Below are the code and all the weights of a small trained network. Each question names an input and a target symbol and asks about switching units off, where a switched-off unit gives its printed mean instead of its output.

import numpy as np


def w(rows, s, z=0):
    codes = np.array(rows[::2]) - 128.0
    scale = np.full(codes.shape[1], s)
    scale[-1] = z or s
    return codes * scale


def softmax(a):
    e = np.exp(a - a.max(-1, keepdims=True))
    return e / e.sum(-1, keepdims=True)


def log_softmax(a):
    a = a - a.max(-1, keepdims=True)
    return a - np.log(np.exp(a).sum(-1, keepdims=True))


def net(x, mask):
    ids = ['Θαεζμτω'.index(c) for c in x.split()]
    T = len(ids)
    res = E[ids] + P[:T]
    u = 0
    for l in range(2):
        r = res
        for j in range(3):
            rows = slice(3 * j, 3 * j + 3)
            q, k, v = (r @ M[l][rows].T for M in (Q, K, V))
            z = softmax(np.where(np.tri(T) > 0, q @ k.T / 3**0.5, -1e9)) @ v
            o = O[l][rows]
            res = res + np.where(mask[u + j], z, o[:, -1]) @ o[:, :-1]
        u += 3
    return log_softmax(res[-1] @ U[:, :-1].T + U[:, -1])


Q, K, V, O = {}, {}, {}, {}
E = w([
[195,104,69,103,169,254,204],'Θ',
[178,146,130,132,143,54,154],'α',
[87,131,165,146,118,147,157],'ε',
[148,129,190,57,210,146,103],'ζ',
[163,177,80,146,112,39,148],'μ',
[132,101,66,139,147,16,161],'τ',
[76,142,105,120,85,142,122],'ω',
],0.023)
P = w([
[91,193,133,154,253,137,129],'0',
[120,152,151,103,160,127,171],'1',
[146,171,82,177,188,167,44],'2',
[173,58,143,178,125,120,96],'3',
[156,184,147,67,48,106,188],'4',
[76,69,60,81,84,118,177],'5',
[194,22,97,155,50,106,100],'6',
],0.014)
Q[0] = w([
[99,199,144,71,127,176,150],'0.h1',
[136,7,131,103,112,165,120],'0.h1',
[153,133,189,113,148,211,32],'0.h1',
[58,103,94,48,133,85,151],'0.h2',
[174,211,101,79,155,162,189],'0.h2',
[158,61,118,154,109,47,161],'0.h2',
[105,130,136,116,166,137,132],'0.h3',
[131,125,145,166,144,154,136],'0.h3',
[90,95,112,172,139,118,141],'0.h3',
],0.014)
K[0] = w([
[162,110,128,227,249,152,90],'0.h1',
[184,94,185,63,105,124,216],'0.h1',
[111,169,147,74,215,129,188],'0.h1',
[148,100,168,167,87,116,35],'0.h2',
[119,121,47,158,172,171,93],'0.h2',
[150,70,114,49,48,89,130],'0.h2',
[93,106,133,189,174,136,122],'0.h3',
[131,165,114,105,162,125,131],'0.h3',
[83,125,120,108,131,124,150],'0.h3',
],0.015)
V[0] = w([
[74,136,124,141,75,150,90],'0.h1',
[162,150,185,180,136,174,171],'0.h1',
[121,113,144,133,254,117,95],'0.h1',
[62,107,177,130,194,149,144],'0.h2',
[76,120,18,58,158,144,105],'0.h2',
[111,132,152,205,92,173,150],'0.h2',
[155,242,99,185,160,139,142],'0.h3',
[182,94,147,165,115,113,180],'0.h3',
[168,20,127,131,79,175,108],'0.h3',
],0.0091)
O[0] = w([
[222,210,123,242,165,177,190,112],'0.h1',
[72,117,134,171,149,38,110,93],'0.h1',
[163,45,97,170,149,116,63,163],'0.h1',
[172,1,137,245,119,105,98,132],'0.h2',
[21,48,54,120,164,153,129,207],'0.h2',
[107,189,201,223,153,180,193,92],'0.h2',
[98,157,110,108,214,111,117,199],'0.h3',
[145,9,144,187,128,89,136,90],'0.h3',
[130,25,200,153,119,141,120,2],'0.h3',
],0.0069,0.0076)
Q[1] = w([
[79,101,244,95,144,254,76],'1.h1',
[188,73,185,87,141,181,110],'1.h1',
[86,141,201,124,76,15,126],'1.h1',
[160,129,146,52,178,150,92],'1.h2',
[151,101,123,187,123,183,171],'1.h2',
[129,193,111,128,126,185,119],'1.h2',
[103,43,161,106,100,82,129],'1.h3',
[205,126,130,120,110,116,157],'1.h3',
[82,118,164,181,97,142,113],'1.h3',
],0.0099)
K[1] = w([
[136,99,200,113,238,117,136],'1.h1',
[237,123,120,46,197,165,144],'1.h1',
[137,150,210,125,19,33,97],'1.h1',
[152,135,146,71,198,53,54],'1.h2',
[2,145,181,132,120,124,101],'1.h2',
[111,208,132,151,161,117,118],'1.h2',
[118,40,178,31,61,173,150],'1.h3',
[213,117,97,82,98,95,222],'1.h3',
[6,127,129,137,138,133,127],'1.h3',
],0.0098)
V[1] = w([
[206,123,131,98,195,68,136],'1.h1',
[105,191,86,108,203,59,122],'1.h1',
[70,151,126,155,201,129,100],'1.h1',
[90,119,118,155,18,167,98],'1.h2',
[160,145,107,180,165,1,157],'1.h2',
[176,195,126,131,179,121,114],'1.h2',
[92,129,90,155,206,137,164],'1.h3',
[106,163,118,131,173,206,76],'1.h3',
[99,115,144,160,195,38,140],'1.h3',
],0.0087)
O[1] = w([
[105,127,52,20,58,184,94,113],'1.h1',
[157,118,38,217,73,253,119,249],'1.h1',
[91,106,137,176,150,193,168,210],'1.h1',
[203,99,7,147,190,148,170,55],'1.h2',
[200,32,217,141,162,97,202,216],'1.h2',
[147,130,203,77,81,82,57,171],'1.h2',
[180,204,122,58,171,57,163,216],'1.h3',
[220,123,145,90,74,129,117,162],'1.h3',
[131,211,98,65,117,92,118,184],'1.h3',
],0.0066,0.016)
U = w([
[135,153,171,1,217,180,108,135],'Θ',
[113,82,142,104,142,220,129,129],'α',
[150,84,44,108,116,102,125,3],'ε',
[169,142,135,161,195,66,142,241],'ζ',
[124,123,164,118,130,119,98,135],'μ',
[44,154,131,133,156,133,97,108],'τ',
[133,198,113,119,114,202,133,130],'ω',
],0.0092,0.0046)

Each question gives the input, a string of symbols that net reads in full, and the target symbol t.
The units are the heads (3 rows each of Q, K, V and O). Each row of codes is followed by its name. A weight is (code - 128) times the scale printed after its matrix; where a second scale follows, it is the last column's (O and U).
mask holds one flag per head, layer by layer. A switched-off head (its flag False) gives its mean, the last column of its rows in O, instead of its output. The means were averaged over made-up inputs and are rounded, as every weight is.
A unit's drop is (log p(t) with every unit on - log p(t) with that unit switched off) / (log p(t) with every unit on - log p(t) with every unit switched off).
The circuit of an input: a set's keep is (log p(t) with only the set's units on - log p(t) with every unit switched off) / (log p(t) with every unit on - log p(t) with every unit switched off). Starting from all 6 units, units are removed one at a time, each time the one whose removal leaves the highest keep (on an exact tie, the one counted first), for as long as the keep stays at least 0.8.
circuit, biggest first: the units of the circuit, biggest drop first
unit that matters most: the unit with the biggest drop
heads that matter: for each layer, one digit per head in row order, 1 if its drop is at least 0.15 and else 0, layers parted by /
input Θ α ε, target τ: circuit, biggest first -> [0.h1; 1.h2]
input τ ω ε, target α: unit that matters most -> 0.h1
input τ ω ω ζ ω ε, target ε: circuit, biggest first -> [1.h2; 0.h2]
input τ ω Θ ε ω ω, target ζ: heads that matter -> 010 / 100
input τ ω ω ω τ τ, target ζ: heads that matter -> 100 / 100
input ε ε ε ω ω ε Θ, target Θ: heads that matter -> 010 / 100
input ε ζ ω ε, target ε: heads that matter -> 110 / 010
input ω μ ω τ ω τ, target ζ: heads that matter -> 000 / 100
input ω ω α τ α, target ε: circuit, biggest first -> [1.h1; 0.h1; 0.h3]
input ω Θ μ ε ω, target Θ: circuit, biggest first -> [0.h2; 1.h1; 0.h1]
input α ω Θ ε, target ω: circuit, biggest first -> [0.h1; 1.h2]
input ω ω ω ε ζ μ, target ω: circuit, biggest first -> [0.h1; 0.h2]
input τ ε ε ω Θ ω ω, target τ: circuit, biggest first -> [0.h1; 1.h2; 1.h1]
input ω ω ζ ω ζ, target α: unit that matters most -> 1.h3
input ω α μ μ Θ ω, target Θ: circuit, biggest first -> [0.h2; 1.h2]
input ω ε ε α, target μ: heads that matter -> 010 / 111
input ω ω Θ, target Θ: heads that matter -> 001 / 001
input ω ω ω ε ω ε, target ζ: circuit, biggest first -> [1.h1; 0.h2]
input ω ω ε ω μ τ ε, target Θ: heads that matter -> 110 / 000
input ω ω Θ α ω μ, target ζ: unit that matters most -> 1.h1
input τ ε ζ ε, target ζ: heads that matter -> 110 / 000
input ω τ ω ε, target α: circuit, biggest first -> [0.h1; 1.h3]
input Θ Θ ω, target τ: heads that matter -> 100 / 010
input ω ω ω ε ω ω, target ζ: circuit, biggest first -> [1.h1; 0.h2]
input Θ ε ω α ω μ, target ζ: heads that matter -> 110 / 100
input ω ω ω ε ω α ε, target ω: heads that matter -> 100 / 010
input ε τ μ Θ ω ε, target τ: heads that matter -> 100 / 010
input τ ω τ α ω ω, target μ: unit that matters most -> 1.h1
input Θ ζ τ ε ω τ ω, target ω: heads that matter -> 110 / 010
